Below are the code and all the weights of a small trained network. Each question names an input and a target symbol and asks about switching units off, where a switched-off unit gives its printed mean instead of its output.

import numpy as np


def w(rows, s, z=0):
    codes = np.array(rows[::2]) - 128.0
    scale = np.full(codes.shape[1], s)
    scale[-1] = z or s
    return codes * scale


def norm(h):
    return h / np.sqrt((h * h).mean(-1, keepdims=True) + 1e-5)


def f(y):
    return np.maximum(y, 0)


def softmax(a):
    e = np.exp(a - a.max(-1, keepdims=True))
    return e / e.sum(-1, keepdims=True)


def log_softmax(a):
    a = a - a.max(-1, keepdims=True)
    return a - np.log(np.exp(a).sum(-1, keepdims=True))


def net(x, mask):
    ids = ['ΔΛΦΨγζηθμξπτω'.index(c) for c in x.split()]
    T = len(ids)
    res = E[ids] + P[:T]
    u = 0
    for l in range(3):
        q, k, v = (norm(res) @ M[l].T for M in (Q, K, V))
        z = softmax(np.where(np.tri(T) > 0, q @ k.T / 2**0.5, -1e9)) @ v
        res = res + np.where(mask[u], z, O[l][:, -1]) @ O[l][:, :-1]
        u += 1
        y = f(norm(res) @ A[l][:, :-1].T + A[l][:, -1])
        res = res + np.where(mask[u : u + 4], y, B[l][:, -1]) @ B[l][:, :-1]
        u += 4
    return log_softmax(norm(res)[-1] @ U[:, :-1].T + U[:, -1])


Q, K, V, O, A, B = {}, {}, {}, {}, {}, {}
E = w([
[169,145,72],'Δ',
[165,207,115],'Λ',
[125,97,151],'Φ',
[137,172,76],'Ψ',
[138,216,80],'γ',
[110,169,135],'ζ',
[203,160,199],'η',
[113,107,163],'θ',
[120,117,114],'μ',
[2,144,113],'ξ',
[144,125,77],'π',
[127,97,149],'τ',
[103,185,236],'ω',
],0.027)
P = w([
[215,253,36],'0',
[195,234,104],'1',
[118,184,170],'2',
[109,205,158],'3',
[99,206,166],'4',
[87,214,157],'5',
[84,215,159],'6',
[78,209,155],'7',
[76,223,152],'8',
[72,217,157],'9',
[67,223,156],'10',
[16,237,208],'11',
],0.0044)
Q[0] = w([
[95,87,234],'0.h1',
[117,47,2],'0.h1',
],0.0087)
K[0] = w([
[183,152,244],'0.h1',
[147,116,131],'0.h1',
],0.011)
V[0] = w([
[177,192,152],'0.h1',
[3,203,98],'0.h1',
],0.0055)
O[0] = w([
[149,147,224,203],'0.h1',
[126,3,177,251],'0.h1',
],0.0063,0.0025)
A[0] = w([
[168,193,120,233],'0.n1',
[8,101,112,4],'0.n2',
[39,153,180,139],'0.n3',
[138,143,217,165],'0.n4',
],0.012,0.0019)
B[0] = w([
[117,93,149,253],'0.n1',
[153,100,38,182],'0.n2',
[135,7,93,220],'0.n3',
[130,96,165,218],'0.n4',
],0.011,0.0071)
Q[1] = w([
[102,14,239],'1.h1',
[40,254,175],'1.h1',
],0.0078)
K[1] = w([
[157,233,253],'1.h1',
[1,190,138],'1.h1',
],0.006)
V[1] = w([
[135,41,2],'1.h1',
[215,87,70],'1.h1',
],0.0098)
O[1] = w([
[139,174,182,178],'1.h1',
[23,2,143,251],'1.h1',
],0.002,0.0029)
A[1] = w([
[164,214,7,4],'1.n1',
[37,56,98,247],'1.n2',
[151,148,151,15],'1.n3',
[114,132,130,21],'1.n4',
],0.011,0.0021)
B[1] = w([
[73,2,241,208],'1.n1',
[155,147,165,254],'1.n2',
[102,191,72,145],'1.n3',
[27,125,84,128],'1.n4',
],0.0073,0.0067)
Q[2] = w([
[228,1,238],'2.h1',
[167,182,40],'2.h1',
],0.0055)
K[2] = w([
[85,213,254],'2.h1',
[236,63,145],'2.h1',
],0.01)
V[2] = w([
[188,187,64],'2.h1',
[49,169,2],'2.h1',
],0.0055)
O[2] = w([
[243,160,126,74],'2.h1',
[140,137,254,2],'2.h1',
],0.0089,0.0059)
A[2] = w([
[189,135,185,3],'2.n1',
[117,254,90,130],'2.n2',
[123,105,73,154],'2.n3',
[136,98,129,150],'2.n4',
],0.018,0.0036)
B[2] = w([
[63,241,3,149],'2.n1',
[226,35,189,254],'2.n2',
[147,114,113,226],'2.n3',
[239,103,218,206],'2.n4',
],0.008,0.0067)
U = w([
[137,106,117,82],'Δ',
[237,125,168,130],'Λ',
[122,103,114,115],'Φ',
[76,101,170,97],'Ψ',
[50,144,148,186],'γ',
[140,116,111,132],'ζ',
[145,182,106,253],'η',
[141,107,124,86],'θ',
[191,96,4,121],'μ',
[88,115,49,136],'ξ',
[127,119,125,111],'π',
[128,116,123,93],'τ',
[105,130,230,83],'ω',
],0.023,0.012)

Each question gives the input, a string of symbols that net reads in full, and the target symbol t.
The units are the heads (2 rows each of Q, K, V and O) and the neurons (one row each of A and B). Each row of codes is followed by its name. A weight is (code - 128) times the scale printed after its matrix; where a second scale follows, it is the last column's (O, A, B and U).
mask holds one flag per unit, layer by layer, with each layer's heads first. A switched-off unit (its flag False) gives its mean, the last column of its rows in O or B, instead of its output. The means were averaged over made-up inputs and are rounded, as every weight is.
A unit's drop is (log p(t) with every unit on - log p(t) with that unit switched off) / (log p(t) with every unit on - log p(t) with every unit switched off).
The circuit of an input: a set's keep is (log p(t) with only the set's units on - log p(t) with every unit switched off) / (log p(t) with every unit on - log p(t) with every unit switched off). Starting from the 12 units with the biggest drops (on a tie, the unit counted first), units are removed one at a time, each time the one whose removal leaves the highest keep (on an exact tie, the one counted first), for as long as the keep stays at least 0.8.
units of the circuit, in order: the units of the circuit, biggest drop first
k most important neurons: the k neurons with the biggest drops, biggest first
top k neurons in layer l: the k neurons of layer l with the biggest drops, biggest first
drop of u: that unit's drop, to one decimal
input η Φ ζ Λ Φ Λ τ ζ Λ Λ π, target Λ: units of the circuit, in order => 0.n3; 2.h1; 1.n2
input μ Φ μ θ, target μ: 3 most important neurons => 0.n3; 1.n1; 0.n2
input Λ Φ Λ Λ τ μ μ Λ Φ η, target η: units of the circuit, in order => 2.n1; 0.n3; 2.n2
input Λ Λ θ ζ Λ π, target Λ: units of the circuit, in order => 0.n3; 2.h1
input θ ζ Λ Φ μ Λ Λ μ Λ Λ Φ, target Λ: 3 most important neurons => 1.n1; 0.n3; 0.n2
input η μ Ψ Λ Δ, target Λ: 3 most important neurons => 1.n1; 0.n3; 2.n4
input θ ξ μ θ Λ ζ, target Λ: 2 most important neurons => 0.n3; 0.n2
input Φ μ ζ, target μ: top 2 neurons in layer 2 => 2.n2; 2.n3
input Φ Λ ξ μ Φ μ μ Φ, target μ: most important neuron => 1.n1
input η Λ Δ, target Λ: units of the circuit, in order => 0.n3; 1.n1
input Ψ π ξ Λ π Λ ω Λ τ Λ ζ, target Λ: top 2 neurons in layer 1 => 1.n2; 1.n1
input Φ μ τ, target μ: top 2 neurons in layer 0 => 0.n3; 0.n1
input μ μ θ θ μ μ Φ, target μ: top 2 neurons in layer 0 => 0.n2; 0.n3
input μ ξ Λ θ Λ Φ, target Λ: 2 most important neurons => 1.n1; 2.n4
input θ Φ Λ μ Λ Φ η Λ μ Λ θ, target Λ: 2 most important neurons => 0.n2; 1.n1
input Λ μ Λ Λ θ Φ ζ θ μ ξ, target ξ: 2 most important neurons => 0.n2; 2.n2
input Φ μ Ψ Φ μ Λ Δ ω μ, target μ: most important neuron => 0.n2
input ξ μ μ Ψ Ψ Λ ξ, target ξ: drop of 2.n4 => 0.0
input Λ ξ Λ ω μ μ ζ, target μ: drop of 2.n2 => 0.1
input π Λ θ μ γ, target γ: drop of 1.n1 => 0.7
